Here is a tiny trained network, its code and every weight. The questions are about switching its units off for an input and a target symbol, where a switched-off unit gives its printed mean instead of its output.

import numpy as np


def w(rows, s, z=0):
    codes = np.array(rows[::2]) - 128.0
    scale = np.full(codes.shape[1], s)
    scale[-1] = z or s
    return codes * scale


def norm(h):
    return h / np.sqrt((h * h).mean(-1, keepdims=True) + 1e-5)


def f(y):
    return y / 2 * (1 + np.tanh(0.7978845608 * (y + 0.044715 * y**3)))


def softmax(a):
    e = np.exp(a - a.max(-1, keepdims=True))
    return e / e.sum(-1, keepdims=True)


def log_softmax(a):
    a = a - a.max(-1, keepdims=True)
    return a - np.log(np.exp(a).sum(-1, keepdims=True))


def net(x, mask):
    ids = ['ΔΛΠΣΨαβγζηθμτφω'.index(c) for c in x.split()]
    T = len(ids)
    res = E[ids] + P[:T]
    u = 0
    for l in range(3):
        q, k, v = (norm(res) @ M[l].T for M in (Q, K, V))
        z = softmax(np.where(np.tri(T) > 0, q @ k.T / 3**0.5, -1e9)) @ v
        res = res + np.where(mask[u], z, O[l][:, -1]) @ O[l][:, :-1]
        u += 1
        y = f(norm(res) @ A[l][:, :-1].T + A[l][:, -1])
        res = res + np.where(mask[u : u + 4], y, B[l][:, -1]) @ B[l][:, :-1]
        u += 4
    return log_softmax(norm(res)[-1] @ U[:, :-1].T + U[:, -1])


Q, K, V, O, A, B = {}, {}, {}, {}, {}, {}
E = w([
[136,128,170,150,175],'Δ',
[118,181,121,93,92],'Λ',
[93,102,100,62,123],'Π',
[109,90,91,79,107],'Σ',
[184,181,145,89,197],'Ψ',
[174,179,177,93,122],'α',
[111,72,149,151,157],'β',
[167,179,164,83,91],'γ',
[73,159,155,143,113],'ζ',
[120,174,127,140,251],'η',
[62,168,116,172,203],'θ',
[153,175,195,123,145],'μ',
[89,95,99,69,140],'τ',
[119,217,150,105,93],'φ',
[154,160,80,101,145],'ω',
],0.027)
P = w([
[90,187,187,39,249],'0',
[117,154,160,118,142],'1',
[122,147,163,124,142],'2',
[119,140,156,129,136],'3',
[128,144,157,131,139],'4',
[128,138,158,135,133],'5',
[132,147,156,137,133],'6',
[129,135,157,140,136],'7',
[130,138,156,142,134],'8',
],0.014)
Q[0] = w([
[150,142,110,148,236],'L0H1',
[213,44,76,218,114],'L0H1',
[176,172,234,28,253],'L0H1',
],0.0058)
K[0] = w([
[253,108,145,115,227],'L0H1',
[145,98,129,196,90],'L0H1',
[86,200,101,41,239],'L0H1',
],0.0069)
V[0] = w([
[201,39,64,254,61],'L0H1',
[119,131,114,214,55],'L0H1',
[129,116,210,71,100],'L0H1',
],0.0068)
O[0] = w([
[114,205,116,15,245,7],'L0H1',
[4,219,227,64,184,64],'L0H1',
[60,11,75,61,239,133],'L0H1',
],0.0047,0.014)
A[0] = w([
[221,178,53,203,187,251],'L0N1',
[77,89,46,132,255,195],'L0N2',
[133,169,165,175,111,166],'L0N3',
[184,67,177,132,174,100],'L0N4',
],0.009,0.0033)
B[0] = w([
[106,54,94,144,88,248],'L0N1',
[166,136,120,172,101,154],'L0N2',
[181,5,173,92,101,164],'L0N3',
[105,137,118,51,131,147],'L0N4',
],0.012,0.011)
Q[1] = w([
[139,59,144,161,9],'L1H1',
[94,141,98,70,241],'L1H1',
[131,172,167,101,134],'L1H1',
],0.012)
K[1] = w([
[85,190,198,89,254],'L1H1',
[133,70,82,131,52],'L1H1',
[178,142,141,145,11],'L1H1',
],0.0085)
V[1] = w([
[97,133,207,117,83],'L1H1',
[101,126,124,25,255],'L1H1',
[99,144,192,213,155],'L1H1',
],0.0096)
O[1] = w([
[222,38,234,104,2,225],'L1H1',
[232,96,206,151,115,3],'L1H1',
[38,97,148,190,168,212],'L1H1',
],0.0081,0.0049)
A[1] = w([
[75,6,126,53,151,69],'L1N1',
[197,171,127,113,172,143],'L1N2',
[137,100,79,137,81,50],'L1N3',
[176,73,106,118,125,6],'L1N4',
],0.011,0.0018)
B[1] = w([
[144,246,147,187,101,254],'L1N1',
[142,116,94,162,77,117],'L1N2',
[132,141,207,150,44,219],'L1N3',
[168,174,142,176,155,190],'L1N4',
],0.013,0.0069)
Q[2] = w([
[132,126,171,18,194],'L2H1',
[119,157,202,196,65],'L2H1',
[155,176,109,8,227],'L2H1',
],0.011)
K[2] = w([
[53,122,248,174,114],'L2H1',
[79,119,31,2,158],'L2H1',
[79,150,249,247,109],'L2H1',
],0.0087)
V[2] = w([
[254,116,134,160,95],'L2H1',
[97,135,91,58,118],'L2H1',
[109,147,241,164,92],'L2H1',
],0.0077)
O[2] = w([
[74,229,135,72,136,253],'L2H1',
[189,81,83,73,3,94],'L2H1',
[86,108,120,66,155,111],'L2H1',
],0.011,0.0057)
A[2] = w([
[172,151,1,73,111,13],'L2N1',
[150,107,113,207,125,191],'L2N2',
[150,159,117,6,43,176],'L2N3',
[112,149,171,97,192,4],'L2N4',
],0.013,0.0021)
B[2] = w([
[124,128,180,195,54,154],'L2N1',
[146,74,93,92,148,254],'L2N2',
[81,149,95,80,162,204],'L2N3',
[203,135,163,248,54,132],'L2N4',
],0.014,0.0064)
U = w([
[179,127,164,185,136,62],'Δ',
[100,95,109,70,120,158],'Λ',
[91,190,91,137,133,139],'Π',
[96,170,96,135,122,115],'Σ',
[251,196,102,152,156,109],'Ψ',
[194,89,137,56,136,195],'α',
[140,156,151,220,151,53],'β',
[158,89,123,52,137,190],'γ',
[52,71,215,171,90,85],'ζ',
[158,72,92,123,202,254],'η',
[89,78,114,153,141,107],'θ',
[207,70,201,101,127,126],'μ',
[130,156,108,149,127,99],'τ',
[115,85,142,79,114,134],'φ',
[170,77,71,152,26,150],'ω',
],0.011,0.0063)

Each question gives the input, a string of symbols that net reads in full, and the target symbol t.
The units are the heads (3 rows each of Q, K, V and O) and the neurons (one row each of A and B). Each row of codes is followed by its name. A weight is (code - 128) times the scale printed after its matrix; where a second scale follows, it is the last column's (O, A, B and U).
mask holds one flag per unit, layer by layer, with each layer's heads first. A switched-off unit (its flag False) gives its mean, the last column of its rows in O or B, instead of its output. The means were averaged over made-up inputs and are rounded, as every weight is.
A unit's drop is (log p(t) with every unit on - log p(t) with that unit switched off) / (log p(t) with every unit on - log p(t) with every unit switched off).
The circuit of an input: a set's keep is (log p(t) with only the set's units on - log p(t) with every unit switched off) / (log p(t) with every unit on - log p(t) with every unit switched off). Starting from the 12 units with the biggest drops (on a tie, the unit counted first), units are removed one at a time, each time the one whose removal leaves the highest keep (on an exact tie, the one counted first), for as long as the keep stays at least 0.8.
units of the circuit, in order: the units of the circuit, biggest drop first
most important unit: the unit with the biggest drop
top k neurons: the k neurons with the biggest drops, biggest first
top k neurons in layer l: the k neurons of layer l with the biggest drops, biggest first
input Ψ Σ Π ω β ω Δ Σ β, target Ψ: most important unit	L1H1
input Ψ η γ, target Ψ: units of the circuit, in order	L1H1, L0N1
input ω ζ ω ω μ ω ω η, target ω: units of the circuit, in order	L1H1, L0N1, L2H1, L0N2
input η μ Σ, target η: top 4 neurons	L0N3, L0N2, L0N1, L2N2
input Ψ Ψ ζ ω ω ζ α α, target Ψ: units of the circuit, in order	L1H1, L0N1
input η θ θ ζ Σ Ψ Ψ, target η: units of the circuit, in order	L1H1, L0N1, L2N2, L0N2
input ω Σ α ω η, target ω: top 3 neurons	L0N1, L0N3, L0N2
input Ψ ω η ω, target Ψ: top 3 neurons in layer 1	L1N4, L1N2, L1N3
input η ω ω η Σ, target η: top 3 neurons in layer 1	L1N3, L1N4, L1N1
input η φ ω ζ φ, target η: top 3 neurons in layer 1	L1N3, L1N1, L1N4
input φ μ ζ γ φ η, target η: top 3 neurons	L2N2, L0N2, L1N1
input η Σ β Λ, target η: top 2 neurons	L0N1, L1N3
input Ψ ω ω η μ ζ η τ ω, target Ψ: top 3 neurons	L1N4, L1N2, L0N4
input ω ζ Δ, target ω: top 2 neurons	L0N3, L2N2
input ω γ ω Π γ ζ Ψ Δ, target ω: top 2 neurons in layer 0	L0N3, L0N1
input ζ ζ θ ω, target ζ: top neuron	L0N1
input η ω φ, target η: top 2 neurons	L1N3, L1N1
input Ψ ω ω Σ, target Ψ: top 2 neurons	L1N4, L0N4
input ζ Ψ ω ω Σ ω η Λ φ, target ζ: top 3 neurons	L0N4, L2N2, L1N1
input η φ ω μ ω Π β, target η: top neuron in layer 1	L1N3
input ω θ θ ω η μ, target ω: top 3 neurons in layer 1	L1N1, L1N4, L1N3
input η ω Ψ γ θ, target η: top 2 neurons in layer 1	L1N1, L1N3
input Π Λ η Σ η Σ, target Π: top 2 neurons	L0N1, L0N2
input μ ζ ζ Ψ ω η μ, target μ: top 2 neurons in layer 1	L1N1, L1N3
